Below are the code and all the weights of a small trained network. Each question names an input and a class and asks about switching units off, where a switched-off unit gives its printed mean instead of its output.

import numpy as np


def w(rows, s, z=0):
    codes = np.array(rows[::2]) - 128.0
    scale = np.full(codes.shape[1], s)
    scale[-1] = z or s
    return codes * scale


def norm(h):
    return h / np.sqrt((h * h).mean(-1, keepdims=True) + 1e-5)


def f(y):
    return y / 2 * (1 + np.tanh(0.7978845608 * (y + 0.044715 * y**3)))


def log_softmax(a):
    a = a - a.max(-1, keepdims=True)
    return a - np.log(np.exp(a).sum(-1, keepdims=True))


def net(x, mask):
    res = np.array(x, float).reshape(1, 5) / 4 @ E
    u = 0
    for l in range(3):
        y = f(norm(res) @ A[l][:, :-1].T + A[l][:, -1])
        res = res + np.where(mask[u : u + 7], y, B[l][:, -1]) @ B[l][:, :-1]
        u += 7
    return log_softmax(norm(res)[-1] @ U[:, :-1].T + U[:, -1])


A, B = {}, {}
E = w([
[82,44,70],'x0',
[121,112,119],'x1',
[254,120,199],'x2',
[206,221,59],'x3',
[133,135,133],'x4',
],0.005)
A[0] = w([
[203,55,150,169],'0.n1',
[20,62,85,95],'0.n2',
[108,83,95,126],'0.n3',
[83,37,107,131],'0.n4',
[124,136,113,14],'0.n5',
[199,180,2,255],'0.n6',
[221,121,27,182],'0.n7',
],0.006,0.0017)
B[0] = w([
[253,95,138,184],'0.n1',
[66,118,173,219],'0.n2',
[87,119,188,147],'0.n3',
[194,193,99,190],'0.n4',
[138,118,145,102],'0.n5',
[141,170,87,252],'0.n6',
[200,180,93,199],'0.n7',
],0.0063,0.003)
A[1] = w([
[94,215,188,225],'1.n1',
[194,71,109,163],'1.n2',
[82,2,166,104],'1.n3',
[169,194,43,64],'1.n4',
[137,252,210,214],'1.n5',
[5,160,250,2],'1.n6',
[191,106,154,139],'1.n7',
],0.0067,0.0028)
B[1] = w([
[50,23,51,221],'1.n1',
[132,47,237,186],'1.n2',
[147,183,139,217],'1.n3',
[155,150,178,201],'1.n4',
[39,15,69,251],'1.n5',
[1,157,155,197],'1.n6',
[68,35,161,178],'1.n7',
],0.0035,0.0028)
A[2] = w([
[156,193,113,245],'2.n1',
[76,153,201,184],'2.n2',
[151,250,107,39],'2.n3',
[97,1,202,200],'2.n4',
[177,133,167,168],'2.n5',
[180,155,167,106],'2.n6',
[192,107,177,251],'2.n7',
],0.0088,0.0019)
B[2] = w([
[76,161,96,174],'2.n1',
[113,13,146,164],'2.n2',
[66,71,133,170],'2.n3',
[150,101,254,255],'2.n4',
[181,117,164,158],'2.n5',
[159,143,75,146],'2.n6',
[252,135,103,198],'2.n7',
],0.0072,0.0053)
U = w([
[57,77,172,159],'0',
[90,205,32,175],'1',
[208,89,208,143],'2',
[251,186,64,2],'3',
],0.016,0.00084)

Each question gives the input, the list of numbers given to net, and the class t.
The units are the neurons (one row each of A and B). Each row of codes is followed by its name. A weight is (code - 128) times the scale printed after its matrix; where a second scale follows, it is the last column's (A, B and U).
mask holds one flag per neuron, layer by layer. A switched-off neuron (its flag False) gives its mean, the last column of its row in B, instead of its output. The means were averaged over made-up inputs and are rounded, as every weight is.
A unit's drop is (log p(t) with every unit on - log p(t) with that unit switched off) / (log p(t) with every unit on - log p(t) with every unit switched off).
The circuit of an input: a set's keep is (log p(t) with only the set's units on - log p(t) with every unit switched off) / (log p(t) with every unit on - log p(t) with every unit switched off). Starting from the 12 units with the biggest drops (on a tie, the unit counted first), units are removed one at a time, each time the one whose removal leaves the highest keep (on an exact tie, the one counted first), for as long as the keep stays at least 0.8.
circuit, biggest first: the units of the circuit, biggest drop first
unit that matters most: the unit with the biggest drop
k most important neurons: the k neurons with the biggest drops, biggest first
k most important neurons of layer l: the k neurons of layer l with the biggest drops, biggest first
drop when u is switched off: that unit's drop, to one decimal
input [-8,-6,-5,2,-7], class 1: unit that matters most : 2.n4
input [8,-1,6,2,-1], class 3: circuit, biggest first : [0.n7, 2.n4]
input [-7,-8,-2,0,-7], class 0: 2 most important neurons : [0.n4, 0.n7]
input [-8,-6,-3,1,0], class 1: 2 most important neurons : [2.n4, 0.n2]
input [-1,-8,0,-2,2], class 0: 2 most important neurons of layer 0 : [0.n1, 0.n7]
input [8,8,3,1,8], class 3: 3 most important neurons of layer 0 : [0.n4, 0.n7, 0.n1]
input [8,1,6,1,-3], class 3: 2 most important neurons : [0.n7, 2.n7]
input [-2,-8,0,0,4], class 0: 2 most important neurons : [0.n1, 2.n7]
input [1,8,8,3,1], class 3: 2 most important neurons : [2.n4, 0.n7]
input [4,-1,1,1,-7], class 3: 2 most important neurons of layer 0 : [0.n4, 0.n7]
input [-3,0,2,2,-3], class 3: drop when 2.n4 is switched off : 0.2
input [-8,-6,-4,2,4], class 1: drop when 2.n4 is switched off : 0.3
input [1,-2,0,6,-1], class 1: drop when 2.n1 is switched off : 0.1
input [2,-2,5,3,5], class 3: circuit, biggest first : [2.n4]
